In the rows, zero is written as 128.
Each row has a class, written after it.
88,133,120,124,159,112,193,107,162,141,147,151,137,124,73,138,156,199,133,97,134,182,135,164,77,158,143,153,117,139,159,97,141,92,127,105,40,95,156,143,152,172,130,178,111,122,144,122,84,142  Q_994
144,113,165,129,157,102,122,123,149,130,125,108,121,126,128,135,132,147,128,145,128,141,112,130,95,141,169,126,131,141,119,113,161,61,126,109,110,72,143,130,135,138,157,126,165,118,110,139,142,92  Q_994
133,134,93,93,105,84,116,138,108,137,155,132,125,123,149,105,98,121,88,114,140,115,110,109,98,117,161,139,106,152,130,138,122,118,144,160,92,135,137,124,134,122,151,94,123,109,126,130,157,110  Q_945
134,143,147,159,158,105,102,121,121,128,133,131,124,123,138,130,104,142,134,170,141,138,103,112,93,131,173,108,130,160,108,128,124,108,116,72,123,158,134,126,138,144,103,156,140,121,134,133,128,99  Q_994
57,138,144,80,158,58,145,84,160,119,166,178,152,121,93,140,128,110,177,147,124,172,129,174,69,194,97,138,114,96,108,149,156,199,148,117,130,71,125,133,148,128,112,188,105,85,99,152,128,183  Q_994
89,126,142,98,147,150,156,103,181,116,135,134,129,172,130,116,110,130,107,114,138,153,119,131,82,138,152,131,137,170,135,122,154,163,137,135,161,125,114,149,131,112,103,142,94,123,153,77,98,87  Q_305
81,131,107,102,158,57,163,150,126,118,88,193,119,97,104,146,149,87,168,135,129,101,127,145,17,166,182,141,134,92,120,107,153,120,158,116,139,157,74,186,159,136,153,38,165,122,156,122,142,138  Q_994
104,137,142,39,157,47,166,130,149,96,107,130,136,138,133,130,139,151,97,132,110,119,104,149,68,122,171,106,127,146,161,148,123,101,127,102,146,139,102,125,148,154,162,135,97,162,154,138,113,160  Q_994
140,139,117,95,102,115,146,121,144,148,133,97,131,142,120,121,113,113,121,135,145,127,153,116,91,98,156,108,99,148,150,119,132,101,172,127,89,134,156,139,113,108,111,103,150,97,124,113,184,95  Q_939
85,142,111,56,158,111,188,159,120,140,122,105,154,135,150,98,128,117,142,158,120,140,121,119,113,120,122,113,130,150,158,150,139,153,117,120,161,145,136,108,93,145,117,143,125,165,127,141,186,100  Q_998
120,77,124,82,164,57,172,100,147,142,131,137,127,110,113,136,118,149,140,157,118,170,140,118,145,130,101,134,136,88,139,142,167,173,148,122,110,111,102,126,123,129,141,151,125,109,181,118,170,179  Q_129
128,150,109,184,112,102,134,128,133,121,124,154,106,135,138,134,145,161,152,117,118,136,111,147,139,144,125,132,144,136,128,109,130,106,122,106,129,96,135,146,130,137,112,110,130,120,133,107,135,105  Q_994
136,138,140,64,112,117,108,117,102,122,146,131,165,163,96,149,110,115,148,155,128,111,144,124,144,120,145,111,124,124,115,130,155,138,111,124,96,116,151,140,90,157,121,157,149,125,120,156,161,146  Q_998
144,135,129,92,144,83,122,128,146,149,164,126,128,141,132,136,137,108,140,137,126,116,149,120,88,118,102,96,102,152,151,118,152,114,135,153,122,131,144,138,99,108,119,148,162,128,119,117,149,134  Q_129
116,134,121,125,156,115,115,166,143,106,81,155,147,111,97,150,123,164,146,161,144,126,108,122,103,173,134,146,130,121,165,163,163,148,137,99,86,137,48,165,119,151,136,181,122,106,130,150,131,156  Q_555
101,138,129,172,145,129,140,172,113,133,150,111,90,114,154,111,135,112,102,127,119,79,167,113,133,134,145,147,131,116,131,140,136,141,100,108,133,106,157,102,119,128,153,160,118,132,139,105,97,132  Q_788
139,146,126,162,107,64,126,118,140,105,145,141,111,112,131,131,140,163,158,133,116,148,126,135,132,128,106,126,113,115,104,111,151,92,139,94,109,129,117,132,113,131,123,108,121,131,138,114,93,132  Q_994
117,161,123,98,110,93,121,108,123,109,139,143,122,113,135,139,140,128,125,158,117,109,178,116,151,120,172,133,133,84,155,111,143,117,133,136,127,141,125,121,106,115,95,144,139,104,141,85,152,117  Q_788
156,122,138,161,123,143,96,120,139,139,112,100,147,119,136,120,116,145,111,152,141,146,108,111,118,75,141,112,159,150,117,149,89,121,126,91,124,158,129,129,147,112,122,139,139,127,129,149,177,84  Q_939
108,137,119,149,134,109,141,130,132,122,134,137,111,126,153,121,148,146,144,115,123,153,122,144,128,108,109,93,132,138,107,90,136,90,135,103,124,145,156,131,109,122,133,86,137,134,149,131,100,108  Q_77
145,141,122,152,118,127,111,125,151,124,135,154,107,120,121,136,162,170,151,121,131,147,133,143,162,148,144,121,117,123,132,121,137,92,125,123,134,135,116,140,136,119,145,109,107,108,133,119,126,115  Q_945
103,130,140,42,148,106,123,116,114,115,134,151,148,131,114,153,119,95,140,132,127,148,136,126,107,135,149,125,119,112,158,122,149,111,149,135,104,125,131,124,110,129,98,132,112,95,94,126,152,131  Q_994
139,99,119,118,157,98,127,158,134,145,98,105,106,97,134,135,136,121,127,125,126,141,137,107,112,100,120,138,124,107,119,123,127,117,160,130,119,137,129,120,124,126,167,108,151,135,137,154,145,99  Q_555
82,119,134,156,144,81,154,115,167,123,113,162,134,141,119,130,169,180,106,107,102,105,104,114,76,81,110,147,163,82,174,127,144,73,146,196,133,126,157,130,115,138,179,119,126,135,132,111,147,77  Q_581
137,155,132,110,141,74,129,137,154,97,167,106,63,122,139,131,131,130,115,118,111,116,161,127,117,150,130,120,104,139,130,126,152,155,108,108,140,132,138,115,124,138,137,140,123,153,148,110,97,148  Q_305
143,123,102,108,109,150,132,128,104,128,147,110,151,107,126,139,124,149,122,146,129,144,121,130,151,122,160,136,103,117,125,120,173,124,142,138,89,127,159,132,100,146,137,101,123,122,127,146,209,123  Q_939
157,118,118,120,130,105,111,176,112,130,100,147,115,138,125,135,130,136,133,118,140,137,89,98,160,109,128,141,140,151,139,121,167,167,132,116,205,115,113,103,127,92,175,126,115,183,108,142,151,162  Q_305
129,141,129,114,131,94,115,134,137,121,114,106,123,121,123,126,97,162,101,151,139,145,109,118,112,98,145,119,131,120,106,139,101,109,144,127,113,140,121,121,121,129,129,155,138,121,141,136,141,89  Q_555
139,145,128,148,104,89,123,126,122,122,126,139,110,147,124,143,141,166,165,135,121,153,116,129,153,126,130,115,121,130,121,109,134,106,140,130,153,123,116,140,136,131,110,100,125,131,118,109,121,124  Q_305
136,146,137,156,124,113,99,131,129,127,118,134,150,122,123,144,112,143,137,156,140,127,91,121,123,109,120,87,126,79,87,137,103,138,140,118,147,152,112,119,155,111,128,156,152,129,127,131,119,133  Q_555
146,113,142,141,142,98,115,138,105,138,153,118,137,159,124,156,83,138,135,141,127,128,147,114,95,104,158,91,121,120,125,143,162,79,120,107,111,137,152,147,119,101,147,106,123,116,131,135,159,125  Q_945
144,151,124,133,133,64,127,167,133,116,141,121,80,135,142,151,143,134,112,129,132,80,142,122,148,147,158,98,105,143,134,136,167,122,125,151,116,171,102,101,117,135,159,162,123,128,131,125,97,152  Q_555
109,157,107,134,169,112,125,143,93,131,138,105,112,112,135,145,131,113,155,146,115,89,130,126,149,127,141,123,118,125,104,119,132,122,133,110,114,125,149,123,90,135,119,175,128,118,105,156,109,139  Q_77
114,167,133,137,166,94,143,128,108,142,128,116,136,131,130,121,121,166,114,143,108,106,123,115,76,107,134,129,143,120,123,127,127,98,126,106,115,124,175,151,151,145,113,114,157,138,147,151,140,118  Q_77
129,132,114,167,112,79,157,113,138,120,135,135,114,116,122,138,179,176,159,118,116,134,125,156,153,107,100,122,128,132,115,87,144,84,134,120,91,141,127,137,134,138,132,100,138,156,135,127,90,152  Q_994
125,138,119,127,131,99,155,147,131,118,147,110,91,130,143,147,110,148,121,120,110,119,131,131,157,151,160,121,109,126,144,111,195,136,133,119,140,107,128,116,116,105,123,161,121,132,89,129,92,167  Q_305
71,183,134,132,154,106,144,108,210,139,130,138,116,109,134,68,109,145,101,134,141,105,147,158,149,139,117,142,105,150,114,135,100,160,148,142,125,99,105,120,114,127,134,239,178,89,127,125,46,131  Q_129
109,138,125,60,141,59,126,119,123,131,130,118,133,128,126,139,99,110,142,151,126,132,169,132,126,114,142,139,96,122,133,124,144,119,160,129,141,110,126,128,109,136,123,119,121,119,150,91,197,127  Q_939
137,122,149,110,151,134,142,154,151,124,109,93,102,129,122,146,137,139,104,117,116,133,158,124,112,130,157,104,120,127,125,116,130,107,104,139,108,135,109,129,117,159,145,119,147,131,135,145,112,115  Q_998
147,139,119,43,121,104,101,106,122,124,146,132,134,124,120,145,118,123,127,136,127,127,138,118,130,126,140,131,116,118,157,134,133,98,139,128,98,169,152,129,127,140,78,96,155,117,122,152,141,147  Q_77
97,109,133,137,82,153,175,145,144,124,127,169,138,145,114,93,144,146,81,105,100,111,104,90,43,137,119,157,169,147,193,139,166,154,126,110,178,130,136,143,100,171,105,139,99,156,123,73,138,100  Q_994
155,129,134,54,129,113,96,147,158,133,142,115,123,159,145,123,115,110,117,146,144,126,150,122,119,95,130,97,119,169,128,167,141,99,140,132,148,163,133,122,131,113,139,88,119,112,113,130,170,124  Q_939
119,124,138,131,172,123,124,136,126,157,117,111,143,119,122,106,138,139,101,144,135,142,128,126,98,128,142,124,146,143,115,102,155,133,133,125,102,99,147,116,122,134,137,154,150,110,140,154,150,91  Q_61
140,136,114,96,144,125,171,137,122,103,121,145,75,100,115,116,146,139,144,120,121,133,113,68,125,103,94,113,118,108,117,119,126,174,129,97,134,109,137,159,103,105,184,172,87,153,155,111,109,179  Q_998
127,150,140,79,100,100,111,133,84,112,131,134,130,151,127,142,115,116,139,148,121,105,147,110,171,94,140,132,101,108,137,134,146,91,155,153,122,125,143,124,71,131,141,98,104,117,116,116,172,109  Q_788
89,114,131,122,124,111,195,109,84,97,89,117,121,93,118,110,158,140,131,152,96,98,90,102,111,101,108,119,157,77,187,86,129,73,119,181,128,117,150,153,114,105,104,151,133,141,92,98,129,123  Q_129
124,134,126,115,130,136,109,130,121,134,122,120,124,105,130,114,136,108,98,164,148,109,162,137,119,154,173,102,131,134,152,106,138,111,135,144,120,93,114,133,137,108,130,132,160,80,115,126,183,147  Q_61
110,167,134,166,118,127,113,118,112,138,132,144,144,135,111,141,119,162,135,143,136,123,104,122,129,115,157,158,143,129,101,143,113,130,137,114,142,110,138,144,157,133,108,124,134,119,127,130,137,127  Q_77
173,128,123,91,121,125,126,136,91,147,150,130,131,145,116,130,119,94,139,142,143,123,154,118,123,169,148,89,87,120,143,133,127,131,115,152,108,125,128,120,109,115,130,155,135,125,120,113,169,133  Q_788
154,177,150,83,160,84,171,81,136,107,149,178,98,156,128,137,125,204,133,120,106,122,125,141,242,149,101,100,142,153,117,91,205,110,133,103,104,120,115,151,142,168,187,154,95,130,155,108,142,180  Q_305
155,103,145,111,134,78,130,113,147,142,105,81,111,125,116,115,137,141,122,120,122,147,132,144,136,114,104,134,121,150,115,113,131,111,145,127,117,126,138,122,121,152,135,126,157,137,154,139,136,108  Q_939
117,142,123,188,116,124,127,155,91,134,103,102,144,109,131,103,129,138,99,144,127,110,116,103,74,78,154,139,144,125,110,135,103,151,138,110,122,105,132,148,124,125,142,118,151,142,161,124,147,87  Q_61
116,121,158,112,158,100,113,104,126,148,150,141,155,146,119,156,110,100,119,138,130,126,168,118,101,127,149,113,138,103,146,136,130,131,133,117,85,140,135,125,130,123,102,113,127,96,151,127,195,111  Q_581
138,108,132,166,135,135,145,118,113,147,107,113,108,117,105,114,164,181,125,122,126,125,96,142,158,155,147,142,128,133,158,103,162,114,127,160,97,129,161,136,139,143,138,125,162,130,139,144,161,82  Q_945
91,128,90,78,176,135,182,129,127,148,143,132,148,143,125,99,134,134,141,122,138,118,108,178,152,131,66,115,145,175,120,140,142,117,153,160,110,147,133,158,78,148,169,209,129,133,142,140,130,144  Q_555
156,132,107,156,82,127,121,113,143,125,124,137,111,113,115,154,151,143,165,127,140,150,134,150,178,141,143,129,118,131,113,90,151,101,135,123,134,138,132,133,125,136,119,92,143,112,121,124,147,142  Q_939
122,86,111,134,106,137,113,177,95,109,118,157,166,125,103,183,143,163,159,135,115,127,125,128,161,97,166,135,106,80,121,133,184,139,144,114,101,118,82,124,113,158,177,143,106,155,109,97,97,163  Q_994
131,97,120,105,108,91,125,119,118,118,142,124,136,135,130,157,131,112,140,148,119,137,166,128,132,127,153,161,150,149,140,138,180,124,134,117,114,121,111,128,121,147,107,109,116,106,119,116,157,147  Q_994
174,139,162,41,115,153,94,115,117,91,128,154,148,137,124,141,178,124,172,131,110,113,95,114,197,147,126,148,117,109,160,201,163,176,140,98,112,153,135,134,134,169,143,170,108,126,133,99,103,100  Q_581
139,133,123,83,112,96,87,141,91,101,143,116,119,146,122,172,96,126,150,149,131,124,110,124,144,99,161,111,122,129,114,135,142,106,122,115,107,121,153,117,134,140,161,150,120,125,113,108,160,104  Q_998
89,134,116,111,137,155,196,154,105,108,117,155,148,117,115,125,127,66,156,136,138,109,102,72,40,127,152,144,149,132,107,137,135,151,101,146,106,147,93,170,95,139,123,126,111,120,103,101,92,105  Q_129
166,120,129,162,143,122,106,138,134,144,149,125,94,138,136,138,120,148,121,129,119,108,117,128,170,140,118,115,111,124,114,130,174,144,112,160,145,156,143,114,113,117,122,154,148,137,138,122,105,120  Q_129
111,165,116,182,132,97,135,141,115,131,132,101,111,104,138,148,164,131,150,139,111,102,108,119,129,107,136,124,134,115,106,117,122,122,137,137,140,93,140,119,90,141,136,160,139,117,103,138,130,119  Q_61
123,111,141,84,136,114,132,112,110,134,173,140,163,132,105,133,101,89,136,181,151,121,150,118,81,164,151,84,103,102,128,132,149,123,109,126,87,176,106,126,102,110,96,123,109,129,134,130,178,139  Q_788
107,149,137,156,154,73,112,157,101,124,128,116,103,127,163,122,109,135,119,127,128,105,122,115,179,112,144,105,111,152,104,108,134,161,111,100,106,102,129,99,102,139,150,176,134,123,143,123,97,141  Q_945
79,155,139,86,158,88,201,133,101,106,133,147,111,132,129,56,114,123,129,124,139,134,96,134,82,178,146,156,124,168,137,165,153,164,133,82,141,93,164,159,156,145,187,155,112,140,182,109,89,140  Q_305
111,144,131,140,137,65,113,141,126,101,123,93,89,104,157,122,126,131,120,152,110,107,127,142,137,140,148,115,118,126,123,133,145,108,131,101,144,135,138,117,97,132,117,159,120,96,129,151,103,147  Q_939
161,148,145,62,126,49,137,108,124,120,143,132,163,89,95,152,175,131,124,71,88,142,64,109,67,125,131,190,145,72,119,92,162,69,154,89,78,103,158,119,106,144,128,105,116,149,124,171,94,107  Q_994
111,126,117,84,143,98,107,127,100,116,130,139,140,134,127,153,106,116,141,154,126,116,137,113,127,119,135,127,135,103,133,131,171,118,144,150,97,135,143,123,128,141,122,121,150,88,106,130,146,147  Q_77
149,130,114,101,131,89,145,135,121,120,129,106,130,162,110,142,115,118,145,153,131,126,172,135,117,118,146,96,109,124,130,147,147,110,147,128,111,121,126,117,108,125,157,126,121,108,137,110,169,132  Q_994
154,141,83,19,136,110,171,86,154,100,112,161,131,65,130,111,187,156,122,150,116,131,137,95,137,133,167,179,147,133,136,118,157,116,140,139,110,155,78,166,105,209,167,116,125,126,188,114,142,148  Q_61
143,156,113,143,131,84,134,134,160,125,123,127,114,137,140,143,155,174,149,118,125,138,103,141,128,139,124,114,116,113,124,125,131,82,142,127,110,97,132,147,127,113,134,139,127,106,134,142,91,120  Q_555
106,134,117,156,119,102,138,145,103,122,124,95,104,112,141,152,141,145,140,150,119,116,134,146,169,114,169,139,119,132,129,137,147,150,120,139,155,116,157,114,138,138,131,145,138,138,106,140,156,151  Q_939
72,113,109,108,143,162,164,111,107,123,108,105,128,96,80,129,108,130,143,148,134,122,185,131,176,93,103,208,150,125,166,123,134,174,125,109,92,141,153,129,129,146,80,185,136,158,129,83,141,142  Q_581
111,136,113,157,137,102,139,128,169,121,112,127,110,98,158,142,133,171,148,127,127,166,126,162,165,123,131,112,117,121,106,98,144,119,136,107,106,145,100,131,150,120,117,106,140,118,132,130,105,123  Q_939
105,141,115,153,138,99,142,146,133,125,116,130,108,128,126,131,141,157,145,137,131,131,105,131,131,126,99,121,136,101,125,122,124,93,135,132,147,136,143,132,120,124,115,116,120,125,148,116,120,128  Q_555
117,124,115,120,115,116,125,147,109,151,140,117,138,128,123,109,110,105,137,156,130,115,169,136,110,124,127,117,136,115,102,112,163,124,143,87,87,115,158,125,145,130,109,87,155,100,123,119,149,95  Q_61
152,115,121,110,152,113,129,126,120,148,135,125,122,142,142,146,113,101,141,143,131,123,141,107,149,147,153,109,118,126,112,146,145,170,122,142,123,126,114,124,129,134,115,148,120,97,128,121,167,139  Q_939
106,127,121,118,159,130,143,173,119,126,142,118,120,124,159,125,129,130,104,135,110,114,165,130,130,123,158,126,131,154,118,139,170,149,118,131,105,136,103,124,100,157,128,157,137,127,112,119,103,125  Q_994
115,105,127,133,131,108,110,121,139,138,154,146,139,140,115,152,103,112,145,173,152,135,141,108,92,135,153,126,135,118,128,140,141,141,106,105,144,121,140,119,130,102,94,117,115,123,121,121,186,145  Q_581
120,166,123,75,192,102,145,101,168,122,101,136,122,121,111,165,104,133,129,138,130,142,201,81,120,110,137,189,94,141,132,91,163,139,152,146,127,138,94,125,94,165,118,143,90,116,153,91,137,147  Q_581
118,135,123,178,163,133,120,128,144,130,143,113,97,127,144,150,133,150,135,158,131,91,140,134,157,132,166,105,122,165,118,132,157,132,120,91,122,199,129,120,114,155,118,163,144,125,153,143,89,140  Q_77
149,82,109,114,167,165,119,99,162,108,114,153,113,143,132,120,83,115,90,104,135,128,140,113,62,129,94,109,141,141,163,136,109,135,104,133,89,165,126,161,129,120,168,180,95,124,168,112,114,109  Q_788
129,154,105,130,108,123,141,142,139,129,138,147,122,116,123,128,153,155,137,124,133,136,142,132,150,119,107,131,118,109,112,116,127,105,138,143,126,140,126,141,113,134,136,84,124,142,146,123,144,129  Q_555
104,93,130,129,136,109,186,182,81,113,119,133,87,96,101,103,101,167,126,122,153,146,81,77,111,126,163,143,108,141,138,134,158,125,90,97,62,171,134,137,103,152,151,123,127,181,144,127,61,144  Q_945
168,149,131,51,139,100,106,130,115,114,149,104,137,149,129,167,86,115,106,140,136,116,133,115,127,117,166,104,119,130,91,152,122,112,119,163,93,121,103,120,140,127,142,184,117,112,95,126,129,129  Q_555
163,113,120,85,82,116,101,125,110,132,139,117,150,154,103,147,116,119,143,163,126,127,142,106,151,97,122,122,117,101,118,141,152,147,155,143,145,114,134,114,86,99,102,123,113,123,98,108,196,122  Q_581
95,108,133,196,161,79,162,87,78,166,132,125,161,107,99,114,167,121,137,98,102,131,111,144,84,148,109,108,139,83,170,100,71,82,130,149,140,117,155,127,93,121,127,215,108,127,152,143,134,133  Q_945
142,102,126,116,132,124,120,124,82,133,117,136,143,122,117,159,105,117,127,143,115,129,128,112,136,146,153,101,135,83,140,99,155,118,116,143,164,119,128,126,117,122,120,126,127,108,106,130,190,169  Q_945
102,169,159,83,104,75,138,149,136,99,119,99,129,93,124,95,191,139,137,122,125,176,134,136,115,149,96,156,89,105,149,129,120,122,152,126,78,73,117,117,93,149,114,117,147,98,147,116,69,139  Q_788
145,141,144,82,138,118,94,164,88,152,147,113,155,136,111,130,105,140,104,158,111,127,159,120,119,130,140,119,137,125,122,139,174,121,140,103,114,140,119,137,106,139,100,100,120,95,121,142,213,117  Q_945
90,162,96,177,91,97,169,168,114,107,123,149,95,108,128,109,131,105,113,95,124,118,121,79,39,150,116,176,134,121,174,169,127,194,147,107,153,126,141,127,126,147,136,110,116,109,157,91,113,154  Q_77
107,146,113,135,139,147,122,124,131,125,138,130,114,116,133,148,119,135,122,125,117,100,132,122,160,120,144,149,114,129,110,119,151,165,136,128,129,126,147,128,95,140,117,157,136,129,111,157,103,150  Q_77
111,134,132,129,148,87,159,109,148,110,131,128,83,136,119,133,111,128,135,144,133,109,116,113,145,157,161,105,120,116,120,112,155,188,119,110,134,143,122,97,152,123,117,186,115,127,130,108,80,145  Q_305
137,141,156,149,140,122,136,141,152,133,115,97,130,153,101,129,147,174,134,119,118,125,108,123,125,127,138,127,117,130,125,129,153,94,123,132,129,101,143,124,94,146,145,158,131,121,120,136,92,93  Q_945
129,164,112,158,126,96,125,116,115,129,121,133,146,120,130,121,110,157,137,160,136,121,102,117,85,115,160,128,148,140,122,143,106,118,126,94,114,147,128,153,154,123,108,131,167,132,137,146,152,101  Q_77
107,115,93,59,96,143,157,122,150,115,117,123,151,140,98,119,130,125,152,142,134,148,172,144,107,138,101,185,109,143,113,140,145,191,136,153,88,112,91,164,129,151,90,128,111,120,129,100,81,147  Q_788
